Below is a small trained network, with its code and all its weights. Each question gives an input and a target symbol and asks what happens when units are switched off, that is, made to give their printed mean instead of their output.

import numpy as np


def w(rows, s, z=0):
    codes = np.array(rows[::2]) - 128.0
    scale = np.full(codes.shape[1], s)
    scale[-1] = z or s
    return codes * scale


def f(y):
    return y / 2 * (1 + np.tanh(0.7978845608 * (y + 0.044715 * y**3)))


def softmax(a):
    e = np.exp(a - a.max(-1, keepdims=True))
    return e / e.sum(-1, keepdims=True)


def log_softmax(a):
    a = a - a.max(-1, keepdims=True)
    return a - np.log(np.exp(a).sum(-1, keepdims=True))


def net(x, mask):
    ids = ['Ωαεζθμψ'.index(c) for c in x.split()]
    T = len(ids)
    res = E[ids] + P[:T]
    u = 0
    for l in range(2):
        q, k, v = (res @ M[l].T for M in (Q, K, V))
        z = softmax(np.where(np.tri(T) > 0, q @ k.T / 4**0.5, -1e9)) @ v
        res = res + np.where(mask[u], z, O[l][:, -1]) @ O[l][:, :-1]
        u += 1
        y = f(res @ A[l][:, :-1].T + A[l][:, -1])
        res = res + np.where(mask[u : u + 12], y, B[l][:, -1]) @ B[l][:, :-1]
        u += 12
    return log_softmax(res[-1] @ U[:, :-1].T + U[:, -1])


Q, K, V, O, A, B = {}, {}, {}, {}, {}, {}
E = w([
[82,194,7],'Ω',
[218,157,125],'α',
[132,139,156],'ε',
[137,127,163],'ζ',
[96,41,101],'θ',
[157,14,182],'μ',
[118,158,187],'ψ',
],0.015)
P = w([
[112,113,138],'0',
[115,91,169],'1',
[106,171,166],'2',
[119,97,137],'3',
[138,73,105],'4',
[121,123,134],'5',
[143,71,151],'6',
[138,79,114],'7',
[105,123,158],'8',
[181,4,94],'9',
[140,90,125],'10',
[153,80,92],'11',
],0.0042)
Q[0] = w([
[86,254,196],'0.h0',
[135,195,102],'0.h0',
[207,175,60],'0.h0',
[53,169,76],'0.h0',
],0.006)
K[0] = w([
[176,166,40],'0.h0',
[124,198,66],'0.h0',
[157,255,247],'0.h0',
[158,167,216],'0.h0',
],0.0067)
V[0] = w([
[94,200,183],'0.h0',
[163,189,87],'0.h0',
[2,216,126],'0.h0',
[113,78,88],'0.h0',
],0.008)
O[0] = w([
[122,186,255,51],'0.h0',
[144,159,8,33],'0.h0',
[51,183,184,5],'0.h0',
[112,64,46,179],'0.h0',
],0.005,0.0031)
A[0] = w([
[202,85,175,48],'0.n0',
[154,142,59,140],'0.n1',
[177,78,189,95],'0.n2',
[117,179,16,106],'0.n3',
[130,121,48,207],'0.n4',
[186,90,173,82],'0.n5',
[45,117,143,58],'0.n6',
[48,143,162,78],'0.n7',
[177,207,105,59],'0.n8',
[69,87,46,252],'0.n9',
[185,127,111,160],'0.n10',
[98,7,133,108],'0.n11',
],0.011,0.0033)
B[0] = w([
[52,157,24,175],'0.n0',
[60,153,139,145],'0.n1',
[48,108,56,187],'0.n2',
[39,122,174,152],'0.n3',
[59,182,200,175],'0.n4',
[99,117,68,172],'0.n5',
[191,104,124,125],'0.n6',
[184,120,155,124],'0.n7',
[119,91,74,136],'0.n8',
[146,100,255,216],'0.n9',
[59,187,82,153],'0.n10',
[147,53,136,254],'0.n11',
],0.0075,0.0081)
Q[1] = w([
[113,85,200],'1.h0',
[132,97,83],'1.h0',
[117,102,136],'1.h0',
[229,1,170],'1.h0',
],0.0094)
K[1] = w([
[33,17,164],'1.h0',
[118,123,1],'1.h0',
[85,147,128],'1.h0',
[163,36,193],'1.h0',
],0.0072)
V[1] = w([
[86,103,56],'1.h0',
[23,93,65],'1.h0',
[179,32,156],'1.h0',
[170,2,36],'1.h0',
],0.0061)
O[1] = w([
[44,72,102,176],'1.h0',
[251,47,55,243],'1.h0',
[140,75,255,238],'1.h0',
[121,5,129,253],'1.h0',
],0.0058,0.007)
A[1] = w([
[139,77,161,94],'1.n0',
[154,176,148,203],'1.n1',
[181,150,111,140],'1.n2',
[220,134,116,167],'1.n3',
[110,158,90,22],'1.n4',
[119,202,109,36],'1.n5',
[204,136,131,122],'1.n6',
[161,157,2,126],'1.n7',
[111,209,153,136],'1.n8',
[223,123,116,115],'1.n9',
[155,62,170,136],'1.n10',
[213,148,87,252],'1.n11',
],0.0098,0.003)
B[1] = w([
[212,149,131,216],'1.n0',
[46,165,109,136],'1.n1',
[123,89,26,128],'1.n2',
[141,76,2,130],'1.n3',
[195,158,119,134],'1.n4',
[103,130,172,144],'1.n5',
[144,49,42,127],'1.n6',
[142,192,134,150],'1.n7',
[93,91,193,149],'1.n8',
[113,69,83,132],'1.n9',
[187,209,134,249],'1.n10',
[122,180,70,138],'1.n11',
],0.0072,0.018)
U = w([
[247,238,47,73],'Ω',
[138,124,145,152],'α',
[146,140,157,111],'ε',
[53,95,213,251],'ζ',
[254,185,215,49],'θ',
[152,39,98,90],'μ',
[74,72,87,67],'ψ',
],0.0065,0.0034)

Each question gives the input, a string of symbols that net reads in full, and the target symbol t.
The units are the heads (4 rows each of Q, K, V and O) and the neurons (one row each of A and B). Each row of codes is followed by its name. A weight is (code - 128) times the scale printed after its matrix; where a second scale follows, it is the last column's (O, A, B and U).
mask holds one flag per unit, layer by layer, with each layer's heads first. A switched-off unit (its flag False) gives its mean, the last column of its rows in O or B, instead of its output. The means were averaged over made-up inputs and are rounded, as every weight is.
A unit's drop is (log p(t) with every unit on - log p(t) with that unit switched off) / (log p(t) with every unit on - log p(t) with every unit switched off).
The circuit of an input: a set's keep is (log p(t) with only the set's units on - log p(t) with every unit switched off) / (log p(t) with every unit on - log p(t) with every unit switched off). Starting from the 12 units with the biggest drops (on a tie, the unit counted first), units are removed one at a time, each time the one whose removal leaves the highest keep (on an exact tie, the one counted first), for as long as the keep stays at least 0.8.
circuit, biggest first: the units of the circuit, biggest drop first
top k neurons: the k neurons with the biggest drops, biggest first
top k neurons in layer l: the k neurons of layer l with the biggest drops, biggest first
drop when u is switched off: that unit's drop, to one decimal
input ψ Ω ζ Ω ζ, target Ω: top 3 neurons -> 0.n9, 0.n3, 0.n4
input ψ Ω θ θ Ω θ θ ε μ θ, target θ: top 2 neurons -> 0.n9, 1.n10
input ψ α ψ, target ζ: circuit, biggest first -> 1.h0, 1.n10, 1.n0
input ψ ε ε, target ζ: circuit, biggest first -> 1.h0, 1.n10, 0.h0, 1.n0
input ψ ψ ψ Ω ψ, target ζ: circuit, biggest first -> 0.h0, 1.n10, 1.n0
input ψ ψ ε, target ζ: top 3 neurons -> 1.n10, 1.n0, 1.n8
input Ω ψ ε, target Ω: circuit, biggest first -> 1.h0, 0.n11
input Ω α ε, target Ω: top 2 neurons -> 0.n3, 0.n9
input ψ ε ζ, target ζ: circuit, biggest first -> 1.h0, 1.n10, 0.h0, 1.n0
input ε θ ψ θ μ μ, target μ: top 2 neurons in layer 0 -> 0.n2, 0.n0
input α Ω μ ζ ψ, target Ω: top 4 neurons in layer 0 -> 0.n9, 0.n3, 0.n4, 0.n11
input μ α Ω Ω ζ θ ψ θ ζ μ θ α, target Ω: top 2 neurons -> 0.n11, 1.n7
input ψ ψ ζ, target ζ: top 4 neurons -> 1.n10, 1.n0, 1.n8, 0.n11
input Ω ψ ψ, target Ω: top 3 neurons in layer 1 -> 1.n11, 1.n3, 1.n2
input α ζ Ω ζ ε ζ, target Ω: top 4 neurons -> 0.n9, 0.n3, 0.n11, 0.n4
input ψ α Ω α ψ ψ μ, target μ: top neuron -> 0.n11
input θ θ μ α α, target Ω: top 4 neurons in layer 0 -> 0.n11, 0.n10, 0.n9, 0.n0
input μ μ ψ ε μ μ ε ζ, target μ: drop when 0.n9 is switched off -> 0.1
input ψ ζ μ ψ μ ε μ μ μ Ω θ ψ, target μ: drop when 0.n2 is switched off -> 0.2
input ψ θ ζ μ ε μ μ μ ζ, target μ: drop when 0.n9 is switched off -> 0.2
